Below are the code and all the weights of a small trained network. Each question names an input and a class and asks about switching units off, where a switched-off unit gives its printed mean instead of its output.

import numpy as np


def w(rows, s, z=0):
    codes = np.array(rows[::2]) - 128.0
    scale = np.full(codes.shape[1], s)
    scale[-1] = z or s
    return codes * scale


def norm(h):
    return h / np.sqrt((h * h).mean(-1, keepdims=True) + 1e-5)


def f(y):
    return np.maximum(y, 0)


def log_softmax(a):
    a = a - a.max(-1, keepdims=True)
    return a - np.log(np.exp(a).sum(-1, keepdims=True))


def net(x, mask):
    res = np.array(x, float).reshape(1, 7) / 4 @ E
    u = 0
    for l in range(2):
        y = f(norm(res) @ A[l][:, :-1].T + A[l][:, -1])
        res = res + np.where(mask[u : u + 5], y, B[l][:, -1]) @ B[l][:, :-1]
        u += 5
    return log_softmax(norm(res)[-1] @ U[:, :-1].T + U[:, -1])


A, B = {}, {}
E = w([
[134,128,254,234],'x0',
[117,110,131,114],'x1',
[176,185,114,173],'x2',
[151,155,119,170],'x3',
[208,209,113,181],'x4',
[194,34,146,75],'x5',
[67,95,131,86],'x6',
],0.0055)
A[0] = w([
[154,149,255,156,163],'L0N0',
[239,207,239,11,33],'L0N1',
[230,111,54,31,204],'L0N2',
[213,90,211,49,224],'L0N3',
[125,209,146,105,10],'L0N4',
],0.0066,0.0012)
B[0] = w([
[17,142,119,1,229],'L0N0',
[134,134,161,195,177],'L0N1',
[76,180,53,119,253],'L0N2',
[145,238,145,170,228],'L0N3',
[161,142,127,170,156],'L0N4',
],0.0076,0.0043)
A[1] = w([
[76,149,144,70,251],'L1N0',
[111,112,190,172,55],'L1N1',
[150,206,86,223,176],'L1N2',
[49,73,107,69,184],'L1N3',
[192,115,104,2,195],'L1N4',
],0.0076,0.0017)
B[1] = w([
[254,118,168,106,243],'L1N0',
[66,129,103,80,157],'L1N1',
[182,115,168,162,254],'L1N2',
[149,113,182,177,235],'L1N3',
[108,193,156,175,187],'L1N4',
],0.012,0.0054)
U = w([
[174,130,131,122,189],'0',
[131,207,168,145,95],'1',
[177,130,135,113,137],'2',
[33,222,129,45,198],'3',
[127,151,137,120,149],'4',
[136,89,118,152,149],'5',
[176,97,95,142,100],'6',
[29,30,1,80,3],'7',
],0.0083,0.0059)

Each question gives the input, the list of numbers given to net, and the class t.
The units are the neurons (one row each of A and B). Each row of codes is followed by its name. A weight is (code - 128) times the scale printed after its matrix; where a second scale follows, it is the last column's (A, B and U).
mask holds one flag per neuron, layer by layer. A switched-off neuron (its flag False) gives its mean, the last column of its row in B, instead of its output. The means were averaged over made-up inputs and are rounded, as every weight is.
A unit's drop is (log p(t) with every unit on - log p(t) with that unit switched off) / (log p(t) with every unit on - log p(t) with every unit switched off).
The circuit of an input: a set's keep is (log p(t) with only the set's units on - log p(t) with every unit switched off) / (log p(t) with every unit on - log p(t) with every unit switched off). Starting from all 10 units, units are removed one at a time, each time the one whose removal leaves the highest keep (on an exact tie, the one counted first), for as long as the keep stays at least 0.8.
units of the circuit, in order: the units of the circuit, biggest drop first
unit that matters most: the unit with the biggest drop
top k neurons: the k neurons with the biggest drops, biggest first
k most important neurons of layer l: the k neurons of layer l with the biggest drops, biggest first
drop of u: that unit's drop, to one decimal
input [-7,3,5,-1,-7,3,-7], class 3: units of the circuit, in order	L1N2; L1N4
input [-1,3,2,-2,-2,7,3], class 1: 2 most important neurons of layer 1	L1N4; L1N2
input [-5,3,6,7,-5,-3,6], class 6: unit that matters most	L0N0
input [-1,7,-1,4,-5,7,2], class 1: units of the circuit, in order	L1N4; L0N3
input [-1,4,-1,-5,-4,8,-1], class 1: units of the circuit, in order	L1N4; L0N3
input [8,-3,-1,-7,-3,1,-7], class 3: top 2 neurons	L1N2; L1N1
input [8,-7,-6,1,7,4,1], class 3: 3 most important neurons of layer 1	L1N1; L1N2; L1N3
input [8,-2,-4,1,3,-4,-6], class 3: units of the circuit, in order	L0N0; L1N3
input [-1,-2,-2,-8,-4,8,7], class 1: 2 most important neurons of layer 1	L1N4; L1N3
input [7,-4,0,-7,3,1,4], class 3: top 3 neurons	L1N2; L1N1; L0N3
input [-7,-1,-1,5,-2,3,-3], class 3: top 3 neurons	L1N2; L1N4; L0N2
input [8,-2,6,-8,-1,5,-5], class 3: drop of L0N0	0.7
input [-4,8,-7,8,-5,-4,-3], class 2: drop of L1N3	-0.1
input [0,4,3,1,-4,8,8], class 1: most important neuron of layer 0	L0N3
